Below are the code and all the weights of a small trained network. Each question names an input and a class and asks about switching units off, where a switched-off unit gives its printed mean instead of its output.

import numpy as np


def w(rows, s, z=0):
    codes = np.array(rows[::2]) - 128.0
    scale = np.full(codes.shape[1], s)
    scale[-1] = z or s
    return codes * scale


def norm(h):
    return h / np.sqrt((h * h).mean(-1, keepdims=True) + 1e-5)


def f(y):
    return y / 2 * (1 + np.tanh(0.7978845608 * (y + 0.044715 * y**3)))


def log_softmax(a):
    a = a - a.max(-1, keepdims=True)
    return a - np.log(np.exp(a).sum(-1, keepdims=True))


def net(x, mask):
    res = np.array(x, float).reshape(1, 4) / 4 @ E
    u = 0
    for l in range(2):
        y = f(norm(res) @ A[l][:, :-1].T + A[l][:, -1])
        res = res + np.where(mask[u : u + 10], y, B[l][:, -1]) @ B[l][:, :-1]
        u += 10
    return log_softmax(norm(res)[-1] @ U[:, :-1].T + U[:, -1])


A, B = {}, {}
E = w([
[38,254,145,140,143,57,82],'x0',
[156,135,185,186,102,53,103],'x1',
[143,147,149,163,112,145,197],'x2',
[52,99,164,72,92,122,130],'x3',
],0.0064)
A[0] = w([
[100,83,112,104,113,145,68,8],'0.n1',
[77,163,186,150,82,124,140,71],'0.n2',
[112,115,163,125,58,71,110,19],'0.n3',
[182,109,131,192,149,96,102,73],'0.n4',
[72,254,111,146,155,90,71,64],'0.n5',
[127,56,189,117,123,121,114,87],'0.n6',
[133,106,110,119,136,163,113,139],'0.n7',
[179,214,139,166,102,103,70,253],'0.n8',
[78,149,107,123,130,88,87,78],'0.n9',
[194,106,142,119,119,176,146,117],'0.n10',
],0.0097,0.0039)
B[0] = w([
[99,109,156,66,145,62,157,133],'0.n1',
[146,183,162,84,156,200,109,158],'0.n2',
[169,136,112,197,108,146,107,147],'0.n3',
[128,125,98,148,140,140,175,179],'0.n4',
[145,193,141,104,255,196,57,255],'0.n5',
[64,127,112,166,160,116,69,163],'0.n6',
[129,128,105,88,145,129,184,154],'0.n7',
[96,148,42,87,97,94,123,243],'0.n8',
[162,98,154,112,143,215,140,167],'0.n9',
[128,129,142,140,179,170,216,196],'0.n10',
],0.0077,0.0073)
A[1] = w([
[109,119,43,47,160,134,104,177],'1.n1',
[135,139,90,150,130,171,150,135],'1.n2',
[149,137,65,203,136,92,91,105],'1.n3',
[107,132,120,67,150,187,139,127],'1.n4',
[95,111,205,148,59,150,120,9],'1.n5',
[119,169,136,190,45,158,47,110],'1.n6',
[114,188,182,77,156,97,80,77],'1.n7',
[129,67,146,180,104,108,98,63],'1.n8',
[197,148,157,137,68,187,209,119],'1.n9',
[123,93,254,139,96,154,86,2],'1.n10',
],0.0096,0.0036)
B[1] = w([
[93,115,215,135,39,89,107,255],'1.n1',
[99,210,94,199,120,143,154,176],'1.n2',
[133,154,180,146,52,78,197,167],'1.n3',
[195,137,128,210,63,28,112,219],'1.n4',
[78,176,85,112,177,196,47,125],'1.n5',
[12,35,205,35,83,114,67,150],'1.n6',
[203,69,148,131,182,226,90,197],'1.n7',
[122,201,20,145,153,81,237,132],'1.n8',
[72,97,46,87,255,182,107,193],'1.n9',
[198,194,97,96,225,238,60,129],'1.n10',
],0.0057,0.0073)
U = w([
[134,228,162,88,234,174,9,241],'0',
[138,88,53,136,223,179,221,137],'1',
[157,229,79,182,71,39,178,2],'2',
[101,33,195,67,38,52,102,107],'3',
],0.013,0.0019)

Each question gives the input, the list of numbers given to net, and the class t.
The units are the neurons (one row each of A and B). Each row of codes is followed by its name. A weight is (code - 128) times the scale printed after its matrix; where a second scale follows, it is the last column's (A, B and U).
mask holds one flag per neuron, layer by layer. A switched-off neuron (its flag False) gives its mean, the last column of its row in B, instead of its output. The means were averaged over made-up inputs and are rounded, as every weight is.
A unit's drop is (log p(t) with every unit on - log p(t) with that unit switched off) / (log p(t) with every unit on - log p(t) with every unit switched off).
The circuit of an input: a set's keep is (log p(t) with only the set's units on - log p(t) with every unit switched off) / (log p(t) with every unit on - log p(t) with every unit switched off). Starting from the 12 units with the biggest drops (on a tie, the unit counted first), units are removed one at a time, each time the one whose removal leaves the highest keep (on an exact tie, the one counted first), for as long as the keep stays at least 0.8.
circuit, biggest first: the units of the circuit, biggest drop first
k most important neurons: the k neurons with the biggest drops, biggest first
top k neurons in layer l: the k neurons of layer l with the biggest drops, biggest first
drop when u is switched off: that unit's drop, to one decimal
input [-4,5,8,6], class 0: circuit, biggest first => (1.n10, 0.n4)
input [4,-8,5,8], class 3: top 4 neurons in layer 0 => (0.n5, 0.n10, 0.n3, 0.n6)
input [-1,1,1,1], class 1: circuit, biggest first => (0.n8, 0.n5)
input [-7,6,4,8], class 1: 2 most important neurons => (0.n5, 1.n8)
input [-7,6,-8,6], class 1: top 3 neurons in layer 1 => (1.n8, 1.n1, 1.n10)
input [3,3,4,-6], class 2: circuit, biggest first => (0.n8)
input [-3,7,2,-5], class 2: top 3 neurons in layer 0 => (0.n8, 0.n9, 0.n2)
input [-3,7,6,-2], class 1: top 3 neurons in layer 1 => (1.n9, 1.n4, 1.n1)
input [-4,3,-6,-6], class 1: top 2 neurons in layer 0 => (0.n10, 0.n4)
input [-5,-6,-7,-3], class 3: top 2 neurons in layer 1 => (1.n1, 1.n4)
input [0,0,-5,-4], class 2: drop when 1.n6 is switched off => 0.1
input [2,-7,0,2], class 3: drop when 1.n1 is switched off => 0.2
input [-4,8,-1,-6], class 2: drop when 0.n9 is switched off => 0.3
input [-4,-1,-5,6], class 3: drop when 0.n3 is switched off => 0.0
input [-1,-1,-1,-4], class 1: top neuron in layer 1 => (1.n9)
